Each row has a class, written after it.
[ 13 -22  14 -37  22   0 -16  -5  24   3   9 -20 -39  12 -10 -28 -38  -1
  -8  24 -22  16  30  20 -20   7  -4 -23  21 -11   8   1  -9  13 -23 -33
 -16]  Nikin
[ -5   1   0  -5   7   4  -2  28  -5  -3  -9 -26  -9  -1   5 -26 -10 -13
   3 -23  -7  19  -3  -2 -13 -14  -5  22 -33  45 -15 -29  11 -13  -2  14
 -25]  Venen
[-39   0  16   5  -9  -3  14  27 -41  12 -15 -14   2   6  26  -5  31   4
   5 -10 -49  27  -8  -8  13  34  -6  12 -30  24 -16   5  35 -26  33  16
 -25]  Tev
[  7  11 -29  50   6 -32  -6  19  -2   2  -9  -8  -6  -3  19 -34  29  -7
   9   1   0  10 -13 -21  -8   0  -2  -9  -7  52  -7 -45  34  11  15 -25
  27]  metag
[-11  13 -22  11   1 -11  -2  22   2  -4  -3   0 -17  10   5  -7  14  -6
   8  14   5 -16 -15   6  -5  -5   1   1  15 -11  -4   2  10   4  10   2
   3]  peg
[ -9 -24 -15  49 -15   2 -17   3 -10   8  10   9   1 -15  30  23  43  22
 -11   3 -13   1 -18 -14  26  15  35   8 -25  17 -21  -4   4  -9  26   7
   1]  Nikin
[-34  38   1   7   1 -37   0  31  -1   3 -15 -15 -19  32  -7 -37   1  -7
  26  22 -21   1  -6  -8 -13   9  -7 -18  25   0 -22 -12  34  -7  21 -27
   6]  meb
[  1  -2 -26  -7  10 -24 -12  21  25  -7 -15 -27 -23  16 -14 -35 -10  -9
  27  17   1 -14  -5 -24 -17 -18  -6 -12  13  21  -7 -25  21  16 -15 -12
 -10]  peg
[-22   2 -54  47  -3 -18  13  28  -5   6 -32 -24 -11  22  10 -11  19 -13
  40 -11  -9   2 -28 -57 -11  10   3  13 -24  56   2 -48  39 -13  -1  25
 -12]  metag
[ 10   3   7 -18  -5  -4 -25  17   5  -8   5 -19  -9  -2  19  -6  16  24
 -33  19 -13  29  14  11 -13  -3  30   3  -9  59   6   7  -1   9   0  -9
 -47]  meb
[-52  -9 -21  32 -15  20  24  24 -22  17 -19   3  -9   1  18  24   6  -3
  34 -25 -30 -18 -25 -33  13   6   7  28   2  -9   3  10  21 -24   4  44
 -17]  Vuda
[-18  32  27  13 -19 -17   7   8 -24   0   4  -2  -3  11  -8  -6  24   7
  -7   4 -19  11  -8  13   3  14  -2  -5 -12 -17 -29   8  24 -19  43   3
   8]  Venen
[ 19   2  10   4  29 -16   9  12   4   7 -16 -25 -12  11  10 -66 -11 -19
  18 -19 -22  15  15   0 -19  10 -35  10  -7  32  -3 -64  35   2  -4 -23
  29]  sav
[-28  21  -6  12   3   6   1  26 -15   7 -10 -15  10 -15   7 -10  -7 -17
  10 -40  -6   9 -10   3   2 -21 -10  41 -28   7 -34 -25  23 -28  10  20
  14]  Venen
[-27  62  25  -1 -11 -35  16  20 -25   8 -15 -26  19  27  -3 -56  31  -8
  13  -6 -35  29 -18   5 -13   4 -17  24 -16  18 -28 -14  35 -16  40   5
  -4]  sav
[ 13  17 -18  -8   5  -5   2  -6  21  -8  -6   1 -14  23 -22 -10 -11 -21
  13  11  30 -25  -9  22 -11 -29 -10  18  18 -28  -4 -22   6  18  -7   0
  22]  peg
[-11 -15  15  -3 -37  23  -2 -35 -11   5  27  26  -6   2  -2  70  35  39
 -37  21   2   0   5  21  17  22  48  12   2 -44  15  46 -36   0  27  33
 -16]  Nikin
[  9 -33 -13 -14  15 -12  16  -9  24   5 -18  -4 -49  42 -29   1 -58 -25
  32  29  -9 -22  19 -31  -9  13 -25 -34  38 -18   0 -13  25  15 -32 -22
  22]  Tev
[ -5  13 -16  28  -3  -7  20   1   5   5  -2  17 -17  23  -8   0  -5 -13
  22   4  12 -19  -9   2  -7  -4  -9   7  25 -36  -7 -16  12   6  11   9
  25]  Vuda
[ -6  38  28 -20 -12   7 -16  12   2  -3  13  16  28 -18   6   8   3   7
 -30  -4   9   8  -7  46  13 -40  19  24  14 -29 -21  25   0  -8  19 -11
  10]  meb
[ -7  -3  13 -13   6  -8 -23  12  -6  -8   4 -16   2 -24  15 -23  14   6
 -14   8 -23   5  -6   6  -2   3   2  -6  -6   9 -10   8  14   8  15 -16
 -12]  peg
[ 42 -20  -8   7   4  34 -18 -13  16  -1  10  16  11 -37  10  34 -16   7
 -28 -17  42  -8   4  -1   9 -36  25  33 -12  21  -2 -27 -21  30 -19  -4
  30]  meb
[-21   4   3  10   7   9   7  27 -18  17  -1 -10  -6  -4  21 -25  -3  -4
  14 -14 -24  11  -1   9   8  11   0  -1  -7  13  -7 -16  -6 -13  15  -7
   4]  Nikin
[ 10  11   6 -20   9  -3  -2  27  -8   4  -8 -21  11   4  27 -25   6  -7
 -14 -10 -19  41   4  28  -2   2 -11  17 -30  43 -14 -19  20  -8  14  -3
 -23]  Tev
[-43  10  31  16 -17  -1   6  24 -29   5 -18 -12   1  -6  17  -4  10  14
   2   3 -49   2 -10 -29  16  24  14 -16  -5  31  -5  38  27 -29  24  -7
 -11]  meb
[-29  19   5 -11 -19 -20 -16   1  11   6   8   0  -1  11 -10  -4  11   7
   0  28  -4   1 -15  12   5  -4  12  -7  13 -42 -31  24   0 -10  26  -7
  -6]  Nikin
[ -5  14  13  27 -10 -12  16  -6 -18  16 -10  -4  -6  21   0 -10  10   3
   8  15 -18   1  -5   1   3  31 -11 -13  -6  -4 -14  -9   2  -8  33  -6
  28]  Nikin
[-14   6  36 -20  18 -11 -14  56  -7  -7  -8 -28  -8 -18  25 -81  -7  -4
   7   8 -54  13  -5  20   0  -1 -19 -40  -1  32 -14  23  27 -16   9 -42
 -19]  peg
[-79  36   8  -8  -8  -1  12  52 -23  14 -26 -19  16  -1   8 -13  -5 -14
  26 -25 -44  -3 -29 -24   6 -16  -6  27   9 -20 -20   8  38 -41  24  13
 -18]  meb
[ 10 -33 -43   4   5   4  20 -10  20   6 -14   7 -40  43 -20  26 -23 -20
  21  15  20 -22   5 -15  -9  -4 -11  15  17  -7  10 -34  15  15 -22  18
   9]  Tev
[-50  12  -5 -16 -26   2  -7 -16  -9   9   1  -4   1   9  -7  41  15   9
  -2   5  -7   6 -14  -7   5   8  23  32  -5 -44 -14  28 -13 -17  19  38
 -19]  Nikin
[ -7   3 -10  25   3 -18  -7  15   9   1  -5  -2 -12  -1   3 -28   2 -11
  19   5 -17  -7 -17 -17   0 -11  -6  -5   4  -5 -26 -11  33   4   5 -12
  12]  Vuda
[  8   0  -3  -3  -6  22   3 -15   6  -1  25  39   6 -11   4  45 -17   6
 -27   0  34  -3  11  27  -5 -19  25  13  40 -35  21  26 -29  15 -14   2
   3]  metag
[ 13  44  20 -16 -13 -28   6   2  18 -11   6   7 -16  37 -24 -21  -6  -6
  -1  38  17   6   0  41 -21   2  -5 -22  29 -32 -13  15   2   9  22 -11
   3]  Vuda
[ 11   1  -4  50  -8 -15   0  22  -9   6  -4   0  -5  -4  23 -24  32  13
   5   4 -22  12 -11  -5   4  20   2 -10  -9  41 -12 -24  30  -5  25  -7
  -3]  Vuda
[ 59 -11   2  11  12   9  12  31   7   4   0  -9  -1   6  49 -45   7   5
  -6 -16   6  33  22  23 -17   6  -1  14 -30 114  23 -75 -18  17 -13 -13
 -25]  sav
[ 17  -5   2  41  11  -9 -21   1 -16   7   7   3  25 -47  33 -15  27  12
 -30 -16  -8  19   0   5   4  -2   1   9 -16  32 -18 -28  26  13  19 -28
  39]  metag
[  5  14   5   6   4 -37 -14  18  -8  -6 -14 -29 -10   6   5 -51  27   3
   5  17 -23   4  -7  -7  -7  15 -15 -20 -13  21 -24 -12  37   8  24 -21
  11]  peg
[ 34 -49  -6   9   6  24 -25  -6   4   7   7  -9   1 -40  31   1 -14   5
 -20 -15 -10   6  14 -21  19  -2  24  -5 -24  56   2  -8 -17   6 -22 -13
   0]  Nikin
[ -7   7   3  -6  -5   9 -11   4   6  -1   3  10   5 -10  -7  18 -11   4
 -10  -1  13 -14  -1  -2   6 -26  19  14  22 -16  -7  11   0   1  -7   1
   1]  meb
[ 44 -37  -7  29  15  32  23  20 -10  11  -5   5 -16  -2  36 -14  -7   7
  -5 -12   0   8  23  23 -12  19  -1  -4  -5  81  49 -50  -9  14 -22  -7
 -17]  metag
[ 13  -3  -1   3  -5   6   7 -15   2  -1   2   7   1  -1  -3   6 -16  -1
  -6   8  12   4   4   0 -12  -3   7   0   5  17  12  -3  -5  14 -10  -5
   3]  metag
[-31   8 -15   9 -22  -7 -10 -13   7   7   9   8  -1   5  -9  23  14   2
  -2  13   6  -6 -20  -2  10 -11  24  19  11 -40 -22  17   0 -12  25  13
   4]  Nikin
[-12  -5   7 -19   1  36 -10  24  -5  -5  16   6   8 -35  33  16 -11   6
 -25 -12  -5   6   0  27   6 -15  28  18   7  12  19  45 -26  -7 -11   7
 -43]  peg
[-32  27   4   6  -9 -21  31  -7 -11   9 -16  -9 -20  45 -14 -13  14  -7
  24   2 -25  -1  -5 -13 -16  15 -20  24  17 -24   1 -20  31  -9  19  17
  10]  sav
[ -7  22  35 -46  -2 -13  -2  23 -11   1  -4 -18   3  13  10 -28   2   0
 -19  14 -28  37  16  42  -5   7 -11  -7  -5  20 -13  25  14  -8  17 -12
 -28]  Tev
[ 29 -43 -29   9 -13  48  -4 -21  16   1  23  35   3 -25  24  69   2  16
 -29 -14  37 -13  -1  -2   8 -22  42  44   0  24  33   3 -44  20 -29  38
 -14]  sav
[  4  14 -14   5   2  -4  -4  -8   0  -1  -4  -3  13  -8   1   8  -3  -8
 -12 -14  18  12  -1   0 -14 -16   5  35  -4   3  -6 -22  12   8  -1   9
  18]  metag
[ 12 -17  14  10  -1  10   4  -3  13  -1  16  24 -23   3   6   9 -14   9
  -9  20   1 -11  10  19  -2  11  11 -26  36 -20  14  24  -8  15  -3 -15
  -6]  Vuda
[ 22  -2 -27  10  -2   5  10  -4   9   1 -10  -3  -7  10   4   5 -17 -12
   2  -2  27   2   0  -9 -19 -12   7  19  -6  45  14 -36  -5  23 -18   4
   5]  metag
[-18  -3   0  -6  -7  -9 -20  10   9  -8  15   0  -7 -18  -3  -6 -11  10
 -15  25 -13  12  -4  -6 -11 -17  22 -18  25   6  -7  35  13   2 -10 -19
 -32]  metag
[-10   2  -4  -2  12  -6   4  48 -13   0 -16 -27 -19  10  31 -56   0 -10
  22   2 -34  11  -4   3 -13  11 -10 -11  -6  67   8 -15  10  -5  -2 -14
 -39]  peg
[ 17  13   8  11  12   9  12  42 -12   4  -2  -8   8 -11  44 -47  -3 -10
   0 -26 -16  28   6  23  -8  -5 -10  11 -20  60   5 -30  -2  -5   3  -4
 -23]  Vuda
[-34  15 -20  -5   4  14  -4  27  -7   2   5  -6   1 -18  15   3 -20  -8
   4 -11  -5  16  -8   0  -8  -6  22   7  10  16   6  18  -4  -7 -17   5
 -33]  metag
[ 19 -16  11 -13  13  20 -35 -17  18   4  20   1  17 -43   9  15 -12  10
 -35 -16  16  12  14  27  11 -20  17  24 -11 -23 -20 -10 -18   9  -4 -10
  25]  Nikin
[  2  -2  13 -15  31 -21  -9  14  17  -2 -14 -28 -34  15 -10 -50 -32 -10
   6  18 -29  -6  22  -9 -21  -1 -23 -31  26  -2  -3 -21  38  10 -12 -45
  18]  meb
[ 18  -7  31 -39   9  47  25 -29  10   6  13  24   3  -3  -4   7 -69 -15
  -9 -18  23  -7  19  45 -11 -30 -13  37  33 -29  15   5 -38  16 -34   0
  14]  sav
[-10  -9  -6  24 -18   1  15  -1  -4   4 -15  -5 -22  18 -16  15 -10  -4
  22   5   2 -13 -11 -33  -1  13   3   3 -28  19 -20 -11  13  -6   5  18
  11]  Venen
[ -8 -34   2   3  -8  17 -14 -33  21  -9  22  31 -24 -16 -21  53 -33  12
  -8  29   3 -34  -3 -21  10   2  28 -36  47 -62  -1  68  -8  17 -18   2
  10]  Vuda
[ 17  11  15  -5  -9  18   5 -36   0  -4  17  30  22 -13  -5  32 -16   3
 -28   0  32   1   4  31  -3 -19  13  11  18 -23   9  22 -25  16  -1   0
  22]  metag
[-15   5 -21   7  -1 -24  -4 -15  28   0  -4  15 -24  28 -42  17 -12  -8
  16  29  23 -44  -6 -21 -10 -25  -2  -1  50 -72 -15  -9  25  16   3  -7
  46]  meb
[-11   9 -16  47 -12  14  28 -14 -29  14 -19  16  38  -8  23  32  16  -6
   6 -46  17   0 -22 -15   9   1  -1  55 -20   9   2 -32  13 -17  28  38
  38]  metag
[ 34   5   1 -15  26   7  -1   9  10   3 -12 -15 -10   3   2 -26 -30 -13
  -6 -15  12   7  21  19 -17 -12 -19  16   9  15   7 -55  10  12 -12 -18
  22]  meb
[-31  -9 -21   0   3 -18  -5  24   4  -1 -17 -19 -26  14   1 -22   0 -12
  32  15 -25 -24 -14 -27  -6   1  -2 -11  12   7  -3  -3  28   4  -2  -6
  -7]  peg
[-56  58  11   9  -6 -44  12  34 -33  17 -25 -14  13  18   8 -35  36 -10
  14 -19 -46   4 -12 -10  -1  -6 -30  29  14 -48 -28 -17  63 -32  59  -2
  37]  meb
[  2  54  -1 -21  -5 -32  33 -22  10   7 -12   2 -11  67 -35 -22  -8 -25
  21   8  23  -6   3  23 -32 -11 -38  40  29 -65 -12 -32  14  10  14  13
  43]  sav
[-32  27 -21  32 -30  -3 -10 -23 -23   3   4  20  42 -17   6  57  52  19
 -21 -12  31   6 -37   3   7  -2  32  49 -12 -18 -20  19   6  -7  45  49
  11]  metag
[ 15 -22  -3  -7  -2  29  -9 -44  22  -7  23  34  -1 -23  -9  55 -36   8
 -31   8  36 -17   9  14   0 -29  23   2  39 -41  17  35 -24  24 -28  -1
  23]  metag
[ 14  -8 -10   3  13  -4 -21   4  17  -5   8   4  -5 -20   9 -19  -3  -6
  -4   6   3 -14  -2  16   3 -27  -3  -2  19  -7  -7 -16  12  17  -2 -29
  23]  peg
